Below is a small trained network, with its code and all its weights. Each question gives an input and a target symbol and asks what happens when units are switched off, that is, made to give their printed mean instead of their output.

import numpy as np


def w(rows, s, z=0):
    codes = np.array(rows[::2]) - 128.0
    scale = np.full(codes.shape[1], s)
    scale[-1] = z or s
    return codes * scale


def f(y):
    return y / 2 * (1 + np.tanh(0.7978845608 * (y + 0.044715 * y**3)))


def softmax(a):
    e = np.exp(a - a.max(-1, keepdims=True))
    return e / e.sum(-1, keepdims=True)


def log_softmax(a):
    a = a - a.max(-1, keepdims=True)
    return a - np.log(np.exp(a).sum(-1, keepdims=True))


def net(x, mask):
    ids = ['ΓΠΣΦαεζηθλμτω'.index(c) for c in x.split()]
    T = len(ids)
    res = E[ids] + P[:T]
    u = 0
    for l in range(3):
        q, k, v = (res @ M[l].T for M in (Q, K, V))
        z = softmax(np.where(np.tri(T) > 0, q @ k.T / 3**0.5, -1e9)) @ v
        res = res + np.where(mask[u], z, O[l][:, -1]) @ O[l][:, :-1]
        u += 1
        y = f(res @ A[l][:, :-1].T + A[l][:, -1])
        res = res + np.where(mask[u : u + 8], y, B[l][:, -1]) @ B[l][:, :-1]
        u += 8
    return log_softmax(res[-1] @ U[:, :-1].T + U[:, -1])


Q, K, V, O, A, B = {}, {}, {}, {}, {}, {}
E = w([
[128,254,100,71,56,179,66,127,56,130,225],'Γ',
[95,67,99,132,64,97,197,177,128,187,205],'Π',
[66,75,146,167,94,173,111,59,147,102,221],'Σ',
[114,68,118,195,117,62,120,65,54,155,79],'Φ',
[139,66,172,116,134,122,64,86,121,219,169],'α',
[194,44,175,137,93,165,122,160,214,95,120],'ε',
[53,175,151,119,152,199,109,116,120,71,94],'ζ',
[128,138,109,34,179,110,222,58,27,196,113],'η',
[65,114,151,167,59,69,113,20,141,140,130],'θ',
[139,124,42,110,74,187,107,194,63,110,60],'λ',
[62,38,145,192,118,122,151,136,123,109,116],'μ',
[55,156,251,68,98,169,167,186,200,130,34],'τ',
[115,170,181,81,131,138,41,83,151,106,29],'ω',
],0.0093)
P = w([
[74,109,159,194,117,2,115,197,45,146,121],'0',
[70,78,106,138,100,176,127,91,114,97,71],'1',
[60,103,138,116,115,177,124,102,144,142,99],'2',
[85,120,91,126,82,170,129,73,147,141,104],'3',
[68,113,96,115,79,178,135,74,132,157,123],'4',
[76,132,88,112,79,171,133,48,152,163,129],'5',
[75,134,83,98,82,176,136,43,145,168,156],'6',
[79,136,81,92,69,175,128,36,143,188,163],'7',
[85,153,57,98,71,177,128,29,187,186,164],'8',
],0.0057)
Q[0] = w([
[136,64,143,206,76,65,59,110,111,190,187],'L0H1',
[14,94,178,92,40,190,97,83,164,214,125],'L0H1',
[222,135,143,253,214,34,129,166,113,160,222],'L0H1',
],0.0048)
K[0] = w([
[106,90,183,204,190,167,40,143,213,133,160],'L0H1',
[129,135,95,147,72,103,35,42,170,249,237],'L0H1',
[176,49,180,161,190,214,61,250,148,3,45],'L0H1',
],0.0046)
V[0] = w([
[194,135,80,52,194,157,167,69,18,169,213],'L0H1',
[178,159,71,151,107,43,163,159,18,93,80],'L0H1',
[216,94,194,139,255,123,210,242,219,47,26],'L0H1',
],0.0045)
O[0] = w([
[146,137,9,75,245,86,139,155,200,209,145,118],'L0H1',
[161,187,123,160,111,30,90,208,54,207,88,90],'L0H1',
[179,96,213,153,142,51,253,163,142,42,60,3],'L0H1',
],0.0053,0.0067)
A[0] = w([
[98,243,96,41,82,217,72,143,97,108,108,237],'L0N1',
[158,74,156,140,136,57,167,239,119,183,136,189],'L0N2',
[126,162,99,58,76,186,54,121,52,102,54,186],'L0N3',
[82,92,55,85,108,168,165,52,110,215,137,197],'L0N4',
[142,121,137,110,218,48,59,107,48,235,119,155],'L0N5',
[55,167,165,190,159,54,162,156,78,122,112,150],'L0N6',
[99,2,198,174,72,96,93,70,121,177,193,254],'L0N7',
[49,210,176,100,112,103,66,191,58,177,88,202],'L0N8',
],0.0058,0.0041)
B[0] = w([
[93,228,137,85,171,222,109,156,188,194,127,225],'L0N1',
[197,130,52,69,14,91,218,190,82,117,142,126],'L0N2',
[127,184,147,109,229,169,89,180,204,132,67,187],'L0N3',
[207,69,180,81,137,168,162,64,183,211,136,254],'L0N4',
[184,174,178,132,73,2,99,181,160,152,85,149],'L0N5',
[61,163,66,120,47,123,115,89,36,79,88,125],'L0N6',
[135,47,101,188,44,119,135,75,190,135,114,244],'L0N7',
[128,226,60,149,105,114,120,108,168,126,63,165],'L0N8',
],0.006,0.011)
Q[1] = w([
[50,247,194,3,237,189,109,161,127,116,48],'L1H1',
[114,226,174,27,244,155,158,200,82,109,53],'L1H1',
[21,193,74,49,158,240,52,54,242,233,42],'L1H1',
],0.0063)
K[1] = w([
[107,121,87,24,121,187,185,16,240,245,213],'L1H1',
[139,78,176,63,165,192,176,21,225,255,161],'L1H1',
[141,180,79,76,23,57,122,66,171,221,245],'L1H1',
],0.0051)
V[1] = w([
[224,139,237,123,153,74,48,92,186,141,45],'L1H1',
[135,244,109,62,125,127,155,151,100,107,87],'L1H1',
[254,92,124,26,108,87,226,225,126,186,119],'L1H1',
],0.0058)
O[1] = w([
[126,128,169,1,110,86,121,96,105,61,119,255],'L1H1',
[167,177,156,163,89,102,55,65,112,123,166,65],'L1H1',
[254,147,191,135,139,124,177,122,153,79,106,50],'L1H1',
],0.0087,0.0044)
A[1] = w([
[76,27,22,249,134,169,88,115,184,137,99,253],'L1N1',
[202,2,180,152,132,132,196,93,213,100,122,152],'L1N2',
[150,5,238,152,84,107,126,23,157,52,186,160],'L1N3',
[62,69,39,33,135,147,46,82,150,113,101,117],'L1N4',
[93,72,110,186,137,185,128,73,135,73,131,240],'L1N5',
[135,156,155,118,211,249,154,70,158,88,73,195],'L1N6',
[96,3,60,111,128,128,81,127,106,217,116,92],'L1N7',
[204,90,242,96,103,123,128,99,183,51,122,243],'L1N8',
],0.0049,0.0037)
B[1] = w([
[96,189,114,169,71,4,176,227,185,219,220,230],'L1N1',
[145,177,74,201,89,95,124,83,160,143,223,193],'L1N2',
[236,92,120,84,112,149,217,143,136,156,210,203],'L1N3',
[115,174,226,44,158,149,106,218,101,74,155,249],'L1N4',
[114,97,117,86,91,104,144,158,124,244,157,177],'L1N5',
[190,95,155,118,157,44,139,151,86,218,55,216],'L1N6',
[80,200,212,91,162,87,208,153,182,60,180,207],'L1N7',
[111,77,10,66,65,125,225,103,188,103,180,192],'L1N8',
],0.0048,0.014)
Q[2] = w([
[108,144,183,214,55,126,68,153,134,177,253],'L2H1',
[145,150,144,181,48,55,138,178,197,149,212],'L2H1',
[83,179,140,87,184,212,93,184,74,114,140],'L2H1',
],0.0056)
K[2] = w([
[132,178,49,207,9,172,11,206,112,13,141],'L2H1',
[119,141,89,187,40,64,110,154,111,2,175],'L2H1',
[113,117,135,97,132,222,129,121,163,152,173],'L2H1',
],0.0048)
V[2] = w([
[97,97,120,141,88,3,146,80,118,178,91],'L2H1',
[128,78,89,116,119,147,179,143,200,120,230],'L2H1',
[173,166,62,145,167,88,46,91,94,194,208],'L2H1',
],0.006)
O[2] = w([
[115,162,46,96,251,216,83,117,26,164,103,255],'L2H1',
[65,168,125,167,220,24,205,98,152,149,110,199],'L2H1',
[99,43,61,127,216,92,1,129,199,111,182,127],'L2H1',
],0.0065,0.0084)
A[2] = w([
[113,156,112,220,193,64,123,145,170,198,154,107],'L2N1',
[84,62,102,120,172,165,169,65,153,188,125,188],'L2N2',
[151,185,191,89,150,198,131,57,6,62,64,185],'L2N3',
[165,166,140,213,130,110,198,55,160,161,135,3],'L2N4',
[195,51,158,169,24,134,130,46,133,92,127,67],'L2N5',
[95,161,94,191,207,101,152,201,147,170,84,28],'L2N6',
[42,137,30,98,157,172,44,97,30,141,194,120],'L2N7',
[2,188,221,73,164,127,150,186,116,90,95,164],'L2N8',
],0.0055,0.0042)
B[2] = w([
[163,81,154,98,90,207,97,233,125,58,78,234],'L2N1',
[143,76,45,188,118,86,78,152,166,105,105,252],'L2N2',
[95,28,80,89,96,90,92,71,188,48,92,154],'L2N3',
[216,148,221,201,117,85,162,109,62,45,235,174],'L2N4',
[52,175,141,169,159,236,235,60,124,82,74,146],'L2N5',
[103,123,141,120,170,189,214,133,170,8,89,206],'L2N6',
[139,26,253,176,217,108,142,100,108,160,54,208],'L2N7',
[136,138,89,154,132,180,66,88,23,98,234,250],'L2N8',
],0.0057,0.014)
U = w([
[117,139,28,73,140,65,141,106,161,153,94,250],'Γ',
[134,118,152,159,137,166,176,142,168,182,28,163],'Π',
[159,164,133,130,161,131,132,95,115,92,159,31],'Σ',
[120,151,142,160,181,113,117,84,46,155,148,234],'Φ',
[174,73,103,120,154,150,118,118,85,143,93,5],'α',
[106,150,147,132,89,55,90,165,201,146,134,187],'ε',
[112,71,121,116,131,93,99,94,155,36,133,40],'ζ',
[126,254,103,137,87,137,141,133,100,191,167,122],'η',
[89,147,52,159,73,177,117,86,153,126,97,138],'θ',
[94,165,89,123,150,130,127,137,166,64,149,66],'λ',
[132,145,209,145,137,82,169,114,158,102,120,177],'μ',
[158,88,193,54,100,145,167,153,112,102,114,49],'τ',
[193,150,52,148,88,132,83,198,113,118,131,202],'ω',
],0.0063,0.0033)

Each question gives the input, a string of symbols that net reads in full, and the target symbol t.
The units are the heads (3 rows each of Q, K, V and O) and the neurons (one row each of A and B). Each row of codes is followed by its name. A weight is (code - 128) times the scale printed after its matrix; where a second scale follows, it is the last column's (O, A, B and U).
mask holds one flag per unit, layer by layer, with each layer's heads first. A switched-off unit (its flag False) gives its mean, the last column of its rows in O or B, instead of its output. The means were averaged over made-up inputs and are rounded, as every weight is.
A unit's drop is (log p(t) with every unit on - log p(t) with that unit switched off) / (log p(t) with every unit on - log p(t) with every unit switched off).
The circuit of an input: a set's keep is (log p(t) with only the set's units on - log p(t) with every unit switched off) / (log p(t) with every unit on - log p(t) with every unit switched off). Starting from the 12 units with the biggest drops (on a tie, the unit counted first), units are removed one at a time, each time the one whose removal leaves the highest keep (on an exact tie, the one counted first), for as long as the keep stays at least 0.8.
circuit, biggest first: the units of the circuit, biggest drop first
unit that matters most: the unit with the biggest drop
k most important neurons: the k neurons with the biggest drops, biggest first
top k neurons in layer l: the k neurons of layer l with the biggest drops, biggest first
input Φ θ Γ λ ω θ ζ α, target α: unit that matters most : L2H1
input Σ τ ζ Γ, target ε: circuit, biggest first : (L2H1, L1H1, L0N1)
input ε α Σ α Σ ζ, target λ: 3 most important neurons : (L1N1, L2N8, L2N6)
input Γ μ α, target ζ: 2 most important neurons : (L0N5, L0N8)
input τ η ζ ζ Π Π Γ, target ε: circuit, biggest first : (L2H1, L0N1, L1H1)
input α Σ ζ ω, target λ: 2 most important neurons : (L0N4, L1N1)
input ε Π Π τ θ ω θ, target μ: 2 most important neurons : (L2N4, L0N2)
input μ Γ α, target Π: top 3 neurons in layer 0 : (L0N2, L0N6, L0N4)
input Σ θ Σ α η ω ζ Σ, target λ: top 4 neurons in layer 2 : (L2N6, L2N8, L2N1, L2N2)
input λ Π Σ λ α ζ Σ η Σ, target θ: 2 most important neurons : (L2N5, L0N2)
input Φ Γ μ θ Σ Π μ Σ θ, target α: 3 most important neurons : (L0N5, L2N7, L0N6)
input Φ μ ζ, target Φ: top 2 neurons in layer 0 : (L0N4, L0N1)
input η Σ ζ ζ Π, target Σ: top 2 neurons in layer 1 : (L1N2, L1N3)
input α Γ α θ Σ Σ η, target Γ: unit that matters most : L0N4
input α Σ Π τ, target Π: 2 most important neurons : (L1N7, L1N6)
input ω Φ Π θ μ, target τ: top 2 neurons in layer 0 : (L0N4, L0N8)
input Π ζ α ε μ ζ α α τ, target τ: 2 most important neurons : (L1N1, L0N7)
input Π Φ α α λ α μ α ω, target τ: top 3 neurons in layer 1 : (L1N1, L1N4, L1N2)
input α ζ ζ, target τ: top 3 neurons in layer 1 : (L1N1, L1N2, L1N6)
input μ θ ζ η α μ α Γ λ, target ε: unit that matters most : L2H1
input ε Σ Σ θ τ, target η: top 3 neurons in layer 0 : (L0N1, L0N7, L0N4)
input α ω λ, target τ: top 2 neurons in layer 0 : (L0N5, L0N7)
input θ μ α α α θ, target Φ: top 2 neurons in layer 2 : (L2N7, L2N8)
input ω Φ α α Φ Π α ε, target τ: 2 most important neurons : (L0N4, L0N8)
input α Σ α, target Γ: top 2 neurons in layer 1 : (L1N8, L1N4)
input ζ ε η Σ Σ τ ζ μ Σ, target ε: top 2 neurons in layer 0 : (L0N7, L0N4)
input α μ Π, target Γ: unit that matters most : L0N5
input τ λ ζ ζ ζ, target Φ: top 2 neurons in layer 0 : (L0N4, L0N5)
input ω ε α α η Φ α, target τ: 3 most important neurons : (L0N4, L0N8, L1N3)
